Here is a tiny trained network, its code and every weight. The questions are about switching its units off for an input and a class, where a switched-off unit gives its printed mean instead of its output.

import numpy as np


def w(rows, s, z=0):
    codes = np.array(rows[::2]) - 128.0
    scale = np.full(codes.shape[1], s)
    scale[-1] = z or s
    return codes * scale


def norm(h):
    return h / np.sqrt((h * h).mean(-1, keepdims=True) + 1e-5)


def f(y):
    return np.maximum(y, 0)


def log_softmax(a):
    a = a - a.max(-1, keepdims=True)
    return a - np.log(np.exp(a).sum(-1, keepdims=True))


def net(x, mask):
    res = np.array(x, float).reshape(1, 6) / 4 @ E
    u = 0
    for l in range(2):
        y = f(norm(res) @ A[l][:, :-1].T + A[l][:, -1])
        res = res + np.where(mask[u : u + 12], y, B[l][:, -1]) @ B[l][:, :-1]
        u += 12
    return log_softmax(norm(res)[-1] @ U[:, :-1].T + U[:, -1])


A, B = {}, {}
E = w([
[88,84,224,125,192,165,139,148,186],'x0',
[162,96,201,111,9,125,110,167,177],'x1',
[147,82,198,95,127,84,130,118,2],'x2',
[128,128,129,128,128,128,126,126,129],'x3',
[56,150,151,194,113,150,72,154,91],'x4',
[60,157,133,95,127,66,145,156,141],'x5',
],0.0089)
A[0] = w([
[113,114,79,173,211,157,197,118,93,20],'0.n1',
[107,92,194,116,200,152,189,126,158,1],'0.n2',
[137,164,150,132,177,104,161,89,111,107],'0.n3',
[51,184,158,51,143,51,132,126,150,14],'0.n4',
[123,89,90,202,181,146,189,132,86,177],'0.n5',
[160,119,177,95,162,114,115,130,57,57],'0.n6',
[114,90,200,182,169,141,190,136,173,50],'0.n7',
[254,91,122,166,170,254,90,133,92,23],'0.n8',
[145,66,134,78,177,112,139,109,172,97],'0.n9',
[100,153,147,195,155,126,104,171,112,59],'0.n10',
[87,140,88,109,101,114,101,139,162,119],'0.n11',
[190,78,94,103,140,75,216,75,165,49],'0.n12',
],0.0098,0.0072)
B[0] = w([
[120,56,36,163,183,100,75,167,130,201],'0.n1',
[154,178,211,113,161,98,50,79,151,182],'0.n2',
[144,113,96,122,135,88,110,203,118,183],'0.n3',
[39,94,83,59,91,97,120,81,156,180],'0.n4',
[170,88,122,102,82,133,79,172,148,253],'0.n5',
[107,128,182,200,158,97,186,180,79,186],'0.n6',
[161,198,125,130,105,91,87,92,143,187],'0.n7',
[2,109,123,37,60,63,153,12,170,216],'0.n8',
[153,184,111,96,102,206,132,154,74,195],'0.n9',
[114,145,157,131,132,206,137,122,91,164],'0.n10',
[152,97,154,124,154,99,178,133,98,184],'0.n11',
[136,145,130,77,139,210,167,178,82,209],'0.n12',
],0.0097,0.0061)
A[1] = w([
[184,183,39,157,74,101,146,108,57,71],'1.n1',
[159,149,96,209,127,130,124,127,210,83],'1.n2',
[141,84,212,141,216,167,90,108,158,118],'1.n3',
[46,133,101,78,172,71,164,138,122,26],'1.n4',
[79,188,83,86,120,141,116,133,183,114],'1.n5',
[56,157,126,171,106,104,52,172,109,44],'1.n6',
[168,94,200,117,38,146,134,154,171,105],'1.n7',
[64,116,136,196,94,205,91,102,83,1],'1.n8',
[123,115,98,141,248,160,118,70,112,132],'1.n9',
[133,143,67,180,143,194,182,150,211,121],'1.n10',
[127,112,147,124,109,61,127,176,67,134],'1.n11',
[179,146,105,37,142,116,95,110,104,136],'1.n12',
],0.011,0.0033)
B[1] = w([
[109,202,234,162,118,117,80,133,230,224],'1.n1',
[143,99,158,132,146,79,134,80,75,174],'1.n2',
[182,187,117,179,74,102,156,80,198,192],'1.n3',
[133,83,112,125,48,140,105,94,141,220],'1.n4',
[133,113,164,148,153,78,160,60,39,241],'1.n5',
[155,150,112,62,129,170,164,148,137,222],'1.n6',
[87,104,2,158,175,114,53,193,113,243],'1.n7',
[170,169,86,39,98,165,230,154,126,182],'1.n8',
[127,120,97,154,45,108,71,220,157,197],'1.n9',
[147,53,216,135,194,147,158,122,64,203],'1.n10',
[154,85,118,153,207,150,146,57,150,242],'1.n11',
[81,169,130,168,105,176,146,145,151,254],'1.n12',
],0.01,0.0066)
U = w([
[137,56,35,172,132,78,5,234,140,117],'0',
[151,245,223,175,104,94,62,80,215,127],'1',
[76,66,113,72,67,97,128,40,126,253],'2',
[176,50,214,185,208,95,172,89,38,69],'3',
[161,199,110,64,108,218,194,209,101,54],'4',
],0.013,0.0042)

Each question gives the input, the list of numbers given to net, and the class t.
The units are the neurons (one row each of A and B). Each row of codes is followed by its name. A weight is (code - 128) times the scale printed after its matrix; where a second scale follows, it is the last column's (A, B and U).
mask holds one flag per neuron, layer by layer. A switched-off neuron (its flag False) gives its mean, the last column of its row in B, instead of its output. The means were averaged over made-up inputs and are rounded, as every weight is.
A unit's drop is (log p(t) with every unit on - log p(t) with that unit switched off) / (log p(t) with every unit on - log p(t) with every unit switched off).
The circuit of an input: a set's keep is (log p(t) with only the set's units on - log p(t) with every unit switched off) / (log p(t) with every unit on - log p(t) with every unit switched off). Starting from the 12 units with the biggest drops (on a tie, the unit counted first), units are removed one at a time, each time the one whose removal leaves the highest keep (on an exact tie, the one counted first), for as long as the keep stays at least 0.8.
units of the circuit, in order: the units of the circuit, biggest drop first
unit that matters most: the unit with the biggest drop
top k neurons: the k neurons with the biggest drops, biggest first
top k neurons in layer l: the k neurons of layer l with the biggest drops, biggest first
input [5,3,1,-6,1,-7], class 2: top neuron	0.n8
input [-3,-6,-8,7,3,6], class 3: units of the circuit, in order	1.n10; 1.n5
input [6,5,-5,4,5,7], class 2: top 2 neurons	0.n4; 0.n5
input [7,2,7,1,-6,6], class 1: units of the circuit, in order	0.n2; 1.n3
input [6,4,-7,8,-7,2], class 3: units of the circuit, in order	1.n10; 1.n5
input [-7,5,-5,-3,-6,2], class 1: top 2 neurons	1.n1; 0.n5
input [-5,7,4,0,8,0], class 4: top 3 neurons in layer 1	1.n8; 1.n6; 1.n9
input [7,-5,7,8,-8,-3], class 4: top 2 neurons	0.n9; 0.n12
input [5,3,0,-3,-3,-8], class 2: top 2 neurons	0.n8; 1.n1
input [4,4,5,7,6,5], class 4: top 2 neurons	0.n8; 1.n6
input [1,2,-5,-8,-5,1], class 3: top 2 neurons	1.n10; 0.n5
input [3,3,-7,-6,-7,5], class 3: top 2 neurons	1.n10; 1.n5
input [4,-5,-7,6,8,1], class 4: top 4 neurons	1.n8; 0.n10; 1.n6; 1.n9
input [7,8,-7,-8,2,-1], class 0: top 2 neurons	1.n7; 1.n1
input [-2,6,-3,7,4,8], class 2: units of the circuit, in order	0.n4; 1.n5
input [-1,0,-2,1,5,7], class 2: top neuron in layer 0	0.n4
input [5,1,6,-7,-7,3], class 4: top 3 neurons	0.n9; 0.n12; 1.n5
input [7,-3,1,-5,0,5], class 1: top 2 neurons in layer 0	0.n2; 0.n8
input [5,-3,1,-5,-5,3], class 1: top 2 neurons in layer 0	0.n2; 0.n7
input [6,4,-3,-7,6,-8], class 2: top 2 neurons in layer 0	0.n8; 0.n2
input [1,2,6,-8,-2,3], class 3: unit that matters most	0.n6
input [2,-2,-7,-1,2,7], class 2: top 2 neurons in layer 1	1.n4; 1.n11
